Below are the code and all the weights of a small trained network. Each question names an input and a target symbol and asks about switching units off, where a switched-off unit gives its printed mean instead of its output.

import numpy as np


def w(rows, s, z=0):
    codes = np.array(rows[::2]) - 128.0
    scale = np.full(codes.shape[1], s)
    scale[-1] = z or s
    return codes * scale


def f(y):
    return np.maximum(y, 0)


def softmax(a):
    e = np.exp(a - a.max(-1, keepdims=True))
    return e / e.sum(-1, keepdims=True)


def log_softmax(a):
    a = a - a.max(-1, keepdims=True)
    return a - np.log(np.exp(a).sum(-1, keepdims=True))


def net(x, mask):
    ids = ['ΘΛΠΦεζμστω'.index(c) for c in x.split()]
    T = len(ids)
    res = E[ids] + P[:T]
    r = res
    for j in range(3):
        rows = slice(4 * j, 4 * j + 4)
        q, k, v = (r @ M[0][rows].T for M in (Q, K, V))
        z = softmax(np.where(np.tri(T) > 0, q @ k.T / 4**0.5, -1e9)) @ v
        o = O[0][rows]
        res = res + np.where(mask[j], z, o[:, -1]) @ o[:, :-1]
    y = f(res @ A[0][:, :-1].T + A[0][:, -1])
    res = res + np.where(mask[3:15], y, B[0][:, -1]) @ B[0][:, :-1]
    return log_softmax(res[-1] @ U[:, :-1].T + U[:, -1])


Q, K, V, O, A, B = {}, {}, {}, {}, {}, {}
E = w([
[41,92,188,239],'Θ',
[84,193,128,251],'Λ',
[164,127,171,114],'Π',
[195,176,215,146],'Φ',
[207,241,144,62],'ε',
[161,169,254,90],'ζ',
[173,212,217,39],'μ',
[143,219,254,203],'σ',
[128,161,127,40],'τ',
[36,141,241,39],'ω',
],0.0069)
P = w([
[119,104,186,106],'0',
[189,88,100,161],'1',
[104,227,120,151],'2',
[5,76,54,51],'3',
[143,82,93,176],'4',
[89,236,126,184],'5',
],0.015)
Q[0] = w([
[114,105,101,111],'h1',
[121,36,86,87],'h1',
[187,53,58,102],'h1',
[155,6,137,96],'h1',
[119,126,120,106],'h2',
[74,205,140,146],'h2',
[176,152,151,146],'h2',
[234,157,244,245],'h2',
[254,105,189,177],'h3',
[55,92,125,135],'h3',
[143,205,138,128],'h3',
[117,158,49,26],'h3',
],0.0089)
K[0] = w([
[98,150,76,161],'h1',
[112,161,82,110],'h1',
[159,124,51,154],'h1',
[161,159,49,116],'h1',
[151,149,106,137],'h2',
[159,131,230,75],'h2',
[156,120,131,120],'h2',
[112,50,157,131],'h2',
[146,153,181,142],'h3',
[80,110,2,140],'h3',
[158,214,124,156],'h3',
[141,93,177,72],'h3',
],0.012)
V[0] = w([
[144,202,44,162],'h1',
[134,26,71,126],'h1',
[108,133,135,203],'h1',
[195,118,174,131],'h1',
[115,251,146,204],'h2',
[34,84,90,160],'h2',
[161,103,127,231],'h2',
[131,128,91,8],'h2',
[129,49,150,154],'h3',
[85,98,59,191],'h3',
[51,134,94,118],'h3',
[139,103,118,82],'h3',
],0.012)
O[0] = w([
[173,254,118,203,2],'h1',
[26,119,220,144,82],'h1',
[91,157,44,116,181],'h1',
[115,58,98,173,142],'h1',
[140,85,151,207,200],'h2',
[113,85,14,125,157],'h2',
[2,128,91,221,161],'h2',
[169,170,163,85,13],'h2',
[176,181,125,118,144],'h3',
[161,135,146,67,182],'h3',
[179,97,158,87,195],'h3',
[120,157,130,134,76],'h3',
],0.0083,0.0063)
A[0] = w([
[112,149,93,199,175],'n1',
[51,155,119,92,125],'n2',
[60,196,187,91,116],'n3',
[116,216,101,178,119],'n4',
[173,121,165,107,254],'n5',
[69,69,123,26,80],'n6',
[119,126,242,168,177],'n7',
[151,126,151,56,57],'n8',
[50,81,159,122,145],'n9',
[119,233,168,66,186],'n10',
[245,202,161,233,83],'n11',
[203,166,161,57,4],'n12',
],0.011,0.0046)
B[0] = w([
[198,120,148,97,219],'n1',
[75,184,170,145,175],'n2',
[95,53,141,149,137],'n3',
[155,177,168,187,145],'n4',
[160,121,135,84,173],'n5',
[108,211,132,109,227],'n6',
[61,87,212,116,168],'n7',
[205,150,53,164,152],'n8',
[156,155,96,95,255],'n9',
[128,76,158,224,146],'n10',
[148,185,151,53,150],'n11',
[113,168,109,255,153],'n12',
],0.0098,0.01)
U = w([
[42,187,84,109,166],'Θ',
[148,1,18,149,255],'Λ',
[161,103,132,26,121],'Π',
[41,70,184,141,61],'Φ',
[149,117,182,147,73],'ε',
[126,105,159,102,54],'ζ',
[138,138,198,152,46],'μ',
[66,27,171,176,53],'σ',
[141,232,134,227,87],'τ',
[219,197,104,76,56],'ω',
],0.0081,0.0034)

Each question gives the input, a string of symbols that net reads in full, and the target symbol t.
The units are the heads (4 rows each of Q, K, V and O) and the neurons (one row each of A and B). Each row of codes is followed by its name. A weight is (code - 128) times the scale printed after its matrix; where a second scale follows, it is the last column's (O, A, B and U).
mask holds one flag per unit, heads first, then neurons. A switched-off unit (its flag False) gives its mean, the last column of its rows in O or B, instead of its output. The means were averaged over made-up inputs and are rounded, as every weight is.
A unit's drop is (log p(t) with every unit on - log p(t) with that unit switched off) / (log p(t) with every unit on - log p(t) with every unit switched off).
The circuit of an input: a set's keep is (log p(t) with only the set's units on - log p(t) with every unit switched off) / (log p(t) with every unit on - log p(t) with every unit switched off). Starting from the 12 units with the biggest drops (on a tie, the unit counted first), units are removed one at a time, each time the one whose removal leaves the highest keep (on an exact tie, the one counted first), for as long as the keep stays at least 0.8.
circuit, biggest first: the units of the circuit, biggest drop first
unit that matters most: the unit with the biggest drop
heads that matter: for each layer, one digit per head in row order, 1 if its drop is at least 0.15 and else 0, layers parted by /
input ζ Λ Θ ω ω Λ, target Π: circuit, biggest first => [h1, h2]
input ω Θ Θ σ σ, target Λ: circuit, biggest first => [n6, n2]
input ω Θ Λ, target ω: circuit, biggest first => [h2]
input Θ Θ ω Θ ω, target ω: circuit, biggest first => [h3, h2, n6]
input Θ Θ Θ Φ σ, target Λ: circuit, biggest first => [h2, n6]
input Φ σ Λ ε Π, target ω: heads that matter => 110
input ζ σ τ Λ, target τ: circuit, biggest first => [h1, n12, h3, h2]
input Θ ε ω Θ ε μ, target Θ: heads that matter => 101
input Λ Θ μ, target τ: heads that matter => 100
input Θ Φ Θ Θ Π Λ, target Θ: circuit, biggest first => [h1, h2, n2]
input Θ ε Λ ω, target Λ: heads that matter => 110
input ω Λ τ Π, target τ: circuit, biggest first => [h1, n12, h2, h3]
input Π μ ε ζ σ Θ, target Φ: heads that matter => 010
input Θ ω σ σ, target σ: unit that matters most => h2
input Θ Θ ε, target Θ: heads that matter => 100
input Θ Θ ω ε, target ω: circuit, biggest first => [h2, n8]
input Λ σ Θ Π Λ τ, target τ: circuit, biggest first => [h1, n4]
input σ τ σ ω Θ Λ, target Λ: heads that matter => 101
input Θ Π Θ τ ε ε, target Θ: circuit, biggest first => [h1, h3, h2, n2]
input ζ Λ σ Θ, target σ: circuit, biggest first => [h2]
input Θ Θ ζ, target Θ: heads that matter => 110
input Λ Π Λ ζ, target Λ: heads that matter => 110
input Π ε Λ, target Φ: heads that matter => 010
input σ Π Θ, target Λ: heads that matter => 100
